45; 46; 54
223; 143; 219
183; 38; 180
232; 94; 37
83; 103; 73
133; 117; 52
106; 106; 135
62; 224; 36
140; 156; 142
21; 221; 127
85; 149; 40
|
85; 21; 140; 62; 106; 133; 83; 232; 183; 223; 45
149; 221; 156; 224; 106; 117; 103; 94; 38; 143; 46
40; 127; 142; 36; 135; 52; 73; 37; 180; 219; 54

206; 78; 212; 158; 174; 216; 170; 205
153; 110; 155; 139; 144; 155; 140; 154
48; 176; 43; 102; 83; 37; 84; 48
186; 94; 189; 147; 161; 194; 160; 185
139; 120; 140; 133; 135; 140; 133; 140
|
139; 186; 48; 153; 206
120; 94; 176; 110; 78
140; 189; 43; 155; 212
133; 147; 102; 139; 158
135; 161; 83; 144; 174
140; 194; 37; 155; 216
133; 160; 84; 140; 170
140; 185; 48; 154; 205

111; 129; 116; 176; 95; 159; 93; 121; 23
105; 120; 111; 169; 97; 150; 96; 127; 33
104; 119; 111; 167; 96; 147; 96; 127; 38
107; 121; 111; 170; 97; 152; 95; 127; 29
110; 126; 113; 174; 96; 157; 94; 123; 24
108; 123; 111; 172; 97; 154; 94; 125; 26
103; 120; 113; 165; 95; 146; 97; 127; 42
|
103; 108; 110; 107; 104; 105; 111
120; 123; 126; 121; 119; 120; 129
113; 111; 113; 111; 111; 111; 116
165; 172; 174; 170; 167; 169; 176
95; 97; 96; 97; 96; 97; 95
146; 154; 157; 152; 147; 150; 159
97; 94; 94; 95; 96; 96; 93
127; 125; 123; 127; 127; 127; 121
42; 26; 24; 29; 38; 33; 23

145; 152; 171; 161; 150; 167; 138; 146; 151; 130; 144; 171
153; 159; 96; 146; 149; 148; 149; 144; 150; 154; 154; 50
145; 144; 195; 149; 146; 137; 133; 132; 131; 132; 146; 225
|
145; 153; 145
144; 159; 152
195; 96; 171
149; 146; 161
146; 149; 150
137; 148; 167
133; 149; 138
132; 144; 146
131; 150; 151
132; 154; 130
146; 154; 144
225; 50; 171

144; 149; 91; 105; 121; 80; 131; 124
117; 175; 111; 115; 125; 193; 100; 140
112; 141; 97; 154; 169; 141; 116; 132
101; 180; 143; 105; 122; 205; 43; 135
207; 129; 62; 130; 115; 86; 125; 130
115; 147; 164; 132; 143; 146; 157; 127
118; 92; 103; 80; 103; 107; 148; 134
115; 171; 79; 116; 113; 158; 149; 170
136; 152; 90; 161; 151; 150; 50; 130
98; 70; 132; 70; 108; 116; 186; 148
116; 158; 83; 161; 110; 140; 144; 147
103; 122; 139; 108; 126; 127; 143; 159
|
103; 116; 98; 136; 115; 118; 115; 207; 101; 112; 117; 144
122; 158; 70; 152; 171; 92; 147; 129; 180; 141; 175; 149
139; 83; 132; 90; 79; 103; 164; 62; 143; 97; 111; 91
108; 161; 70; 161; 116; 80; 132; 130; 105; 154; 115; 105
126; 110; 108; 151; 113; 103; 143; 115; 122; 169; 125; 121
127; 140; 116; 150; 158; 107; 146; 86; 205; 141; 193; 80
143; 144; 186; 50; 149; 148; 157; 125; 43; 116; 100; 131
159; 147; 148; 130; 170; 134; 127; 130; 135; 132; 140; 124

159; 119; 186
210; 139; 121
74; 76; 27
195; 71; 51
|
195; 74; 210; 159
71; 76; 139; 119
51; 27; 121; 186

177; 168; 182; 53; 207; 196
177; 116; 219; 91; 171; 225
194; 181; 160; 58; 189; 177
174; 180; 149; 59; 190; 162
166; 112; 169; 134; 118; 169
209; 127; 199; 108; 139; 206
183; 96; 191; 145; 106; 190
|
183; 209; 166; 174; 194; 177; 177
96; 127; 112; 180; 181; 116; 168
191; 199; 169; 149; 160; 219; 182
145; 108; 134; 59; 58; 91; 53
106; 139; 118; 190; 189; 171; 207
190; 206; 169; 162; 177; 225; 196
